Below are the code and all the weights of a small trained network. Each question names an input and a class and asks about switching units off, where a switched-off unit gives its printed mean instead of its output.

import numpy as np


def w(rows, s, z=0):
    codes = np.array(rows[::2]) - 128.0
    scale = np.full(codes.shape[1], s)
    scale[-1] = z or s
    return codes * scale


def f(y):
    return y / 2 * (1 + np.tanh(0.7978845608 * (y + 0.044715 * y**3)))


def log_softmax(a):
    a = a - a.max(-1, keepdims=True)
    return a - np.log(np.exp(a).sum(-1, keepdims=True))


def net(x, mask):
    res = np.array(x, float).reshape(1, 5) / 4 @ E
    y = f(res @ A[0][:, :-1].T + A[0][:, -1])
    res = res + np.where(mask, y, B[0][:, -1]) @ B[0][:, :-1]
    return log_softmax(res[-1] @ U[:, :-1].T + U[:, -1])


A, B = {}, {}
E = w([
[84,160,147,112,129,235],'x0',
[147,126,98,208,171,115],'x1',
[48,65,87,82,120,157],'x2',
[82,185,156,231,80,89],'x3',
[136,131,156,58,1,36],'x4',
],0.0074)
A[0] = w([
[171,141,119,109,99,77,205],'neuron 0',
[107,144,155,50,103,162,252],'neuron 1',
[159,120,120,175,118,39,171],'neuron 2',
[144,191,142,246,173,155,233],'neuron 3',
[214,155,133,61,118,52,203],'neuron 4',
[136,135,137,72,92,158,135],'neuron 5',
[145,78,121,96,140,131,156],'neuron 6',
[50,155,108,96,78,148,188],'neuron 7',
[114,162,121,105,145,133,95],'neuron 8',
[116,62,42,89,200,152,180],'neuron 9',
[156,156,160,65,133,100,154],'neuron 10',
],0.013,0.003)
B[0] = w([
[165,82,206,159,133,114,185],'neuron 0',
[81,161,98,60,55,157,201],'neuron 1',
[164,92,155,190,176,29,193],'neuron 2',
[161,220,21,253,121,162,245],'neuron 3',
[232,102,238,140,114,194,218],'neuron 4',
[120,178,121,83,93,156,167],'neuron 5',
[115,107,127,115,178,178,164],'neuron 6',
[67,190,162,113,91,50,184],'neuron 7',
[124,109,110,131,105,131,130],'neuron 8',
[69,39,67,62,251,124,233],'neuron 9',
[140,133,184,110,105,193,168],'neuron 10',
],0.015,0.011)
U = w([
[10,213,120,71,52,45,139],'0',
[190,126,193,43,79,224,6],'1',
[51,38,43,32,204,133,236],'2',
[239,49,202,170,156,92,87],'3',
[159,211,2,230,154,122,144],'4',
],0.0058,0.0021)

Each question gives the input, the list of numbers given to net, and the class t.
The units are the neurons (one row each of A and B). Each row of codes is followed by its name. A weight is (code - 128) times the scale printed after its matrix; where a second scale follows, it is the last column's (A, B and U).
mask holds one flag per neuron, in row order. A switched-off neuron (its flag False) gives its mean, the last column of its row in B, instead of its output. The means were averaged over made-up inputs and are rounded, as every weight is.
A unit's drop is (log p(t) with every unit on - log p(t) with that unit switched off) / (log p(t) with every unit on - log p(t) with every unit switched off).
The circuit of an input: a set's keep is (log p(t) with only the set's units on - log p(t) with every unit switched off) / (log p(t) with every unit on - log p(t) with every unit switched off). Starting from all 11 units, units are removed one at a time, each time the one whose removal leaves the highest keep (on an exact tie, the one counted first), for as long as the keep stays at least 0.8.
units of the circuit, in order: the units of the circuit, biggest drop first
unit that matters most: the unit with the biggest drop
top k neurons: the k neurons with the biggest drops, biggest first
drop of u: that unit's drop, to one decimal
input [-1,-8,7,-1,8], class 1: unit that matters most -> neuron 4
input [-2,8,2,4,4], class 3: top 2 neurons -> neuron 2; neuron 1
input [-1,5,5,8,7], class 3: top 3 neurons -> neuron 2; neuron 1; neuron 3
input [6,5,-8,-4,7], class 1: units of the circuit, in order -> neuron 10; neuron 3
input [-4,-5,2,2,5], class 1: units of the circuit, in order -> neuron 1; neuron 4
input [-8,-4,7,6,-1], class 3: units of the circuit, in order -> neuron 1; neuron 2
input [-7,-1,4,-3,5], class 3: top 2 neurons -> neuron 2; neuron 0
input [4,-6,-4,-4,-5], class 2: units of the circuit, in order -> neuron 4; neuron 3
input [-7,-6,1,6,-3], class 3: top 4 neurons -> neuron 3; neuron 2; neuron 1; neuron 5
input [-6,-3,4,-7,3], class 1: top 2 neurons -> neuron 4; neuron 10
input [4,7,8,2,0], class 2: top 2 neurons -> neuron 9; neuron 3
input [-5,8,0,-4,-1], class 2: top 2 neurons -> neuron 9; neuron 4
input [-2,1,-5,-8,5], class 1: top 2 neurons -> neuron 10; neuron 5
input [2,0,3,1,5], class 0: units of the circuit, in order -> neuron 7
input [3,-1,3,1,7], class 0: top 2 neurons -> neuron 7; neuron 1
input [7,-8,8,0,-1], class 0: drop of neuron 7 -> 0.6
input [-5,8,5,-5,-8], class 2: drop of neuron 9 -> 3.4
input [-3,-2,8,2,5], class 0: drop of neuron 7 -> 0.4
input [7,7,6,2,2], class 0: drop of neuron 7 -> 0.3
input [-6,-2,-2,-7,-6], class 2: top neuron -> neuron 9
